Below are the code and all the weights of a small trained network. Each question names an input and a class and asks about switching units off, where a switched-off unit gives its printed mean instead of its output.

import numpy as np


def w(rows, s, z=0):
    codes = np.array(rows[::2]) - 128.0
    scale = np.full(codes.shape[1], s)
    scale[-1] = z or s
    return codes * scale


def f(y):
    return np.maximum(y, 0)


def log_softmax(a):
    a = a - a.max(-1, keepdims=True)
    return a - np.log(np.exp(a).sum(-1, keepdims=True))


def net(x, mask):
    res = np.array(x, float).reshape(1, 7) / 4 @ E
    y = f(res @ A[0][:, :-1].T + A[0][:, -1])
    res = res + np.where(mask, y, B[0][:, -1]) @ B[0][:, :-1]
    return log_softmax(res[-1] @ U[:, :-1].T + U[:, -1])


A, B = {}, {}
E = w([
[183,38,194],'x0',
[130,124,123],'x1',
[151,96,90],'x2',
[254,152,123],'x3',
[103,163,171],'x4',
[137,119,115],'x5',
[81,20,113],'x6',
],0.0096)
A[0] = w([
[99,127,178,187],'n0',
[150,9,78,226],'n1',
[178,119,140,76],'n2',
[70,94,115,150],'n3',
[84,59,149,4],'n4',
[89,151,63,224],'n5',
[187,204,134,2],'n6',
[162,143,148,146],'n7',
[119,120,74,250],'n8',
[97,68,144,140],'n9',
[54,134,115,203],'n10',
[139,176,108,153],'n11',
[131,152,139,51],'n12',
[67,117,99,51],'n13',
[144,176,117,24],'n14',
[173,165,149,26],'n15',
[101,49,209,150],'n16',
[160,96,202,205],'n17',
],0.016,0.0047)
B[0] = w([
[52,144,176,174],'n0',
[99,130,181,253],'n1',
[182,81,169,165],'n2',
[10,200,95,194],'n3',
[92,79,30,183],'n4',
[138,200,213,205],'n5',
[170,134,92,197],'n6',
[109,57,146,167],'n7',
[82,212,213,188],'n8',
[32,72,108,193],'n9',
[103,210,161,206],'n10',
[180,160,144,180],'n11',
[145,179,54,138],'n12',
[133,222,74,174],'n13',
[254,158,35,159],'n14',
[164,60,110,166],'n15',
[60,43,108,221],'n16',
[145,40,195,202],'n17',
],0.007,0.013)
U = w([
[123,221,183,105],'0',
[174,186,28,132],'1',
[89,110,243,248],'2',
[193,96,247,17],'3',
[61,184,118,128],'4',
[120,164,255,233],'5',
[57,67,92,23],'6',
[119,47,213,2],'7',
],0.0094,0.0053)

Each question gives the input, the list of numbers given to net, and the class t.
The units are the neurons (one row each of A and B). Each row of codes is followed by its name. A weight is (code - 128) times the scale printed after its matrix; where a second scale follows, it is the last column's (A, B and U).
mask holds one flag per neuron, in row order. A switched-off neuron (its flag False) gives its mean, the last column of its row in B, instead of its output. The means were averaged over made-up inputs and are rounded, as every weight is.
A unit's drop is (log p(t) with every unit on - log p(t) with that unit switched off) / (log p(t) with every unit on - log p(t) with every unit switched off).
The circuit of an input: a set's keep is (log p(t) with only the set's units on - log p(t) with every unit switched off) / (log p(t) with every unit on - log p(t) with every unit switched off). Starting from the 12 units with the biggest drops (on a tie, the unit counted first), units are removed one at a time, each time the one whose removal leaves the highest keep (on an exact tie, the one counted first), for as long as the keep stays at least 0.8.
units of the circuit, in order: the units of the circuit, biggest drop first
most important unit: the unit with the biggest drop
k most important neurons: the k neurons with the biggest drops, biggest first
drop when u is switched off: that unit's drop, to one decimal
input [1,6,-7,8,-2,-6,2], class 7: units of the circuit, in order => n5, n10
input [-3,-8,8,-5,0,0,3], class 4: units of the circuit, in order => n3, n13
input [-6,-1,-3,2,0,-4,-2], class 1: units of the circuit, in order => n14, n1
input [-2,1,-8,-5,-1,-6,8], class 4: most important unit => n10
input [8,-5,8,-2,3,1,4], class 6: 3 most important neurons => n4, n16, n9
input [5,-4,-6,-8,8,-3,1], class 6: units of the circuit, in order => n16, n4
input [2,1,0,4,-7,3,-7], class 3: units of the circuit, in order => n2, n3, n15
input [-6,3,6,1,-3,1,6], class 5: units of the circuit, in order => n5, n8
input [0,8,1,4,-2,-3,-3], class 1: 2 most important neurons => n1, n5
input [1,0,-8,3,3,-2,3], class 7: drop when n17 is switched off => 0.1
input [5,-7,-8,-4,8,-7,5], class 6: drop when n4 is switched off => 0.2
input [2,7,-6,-5,2,-7,8], class 6: drop when n16 is switched off => 0.2
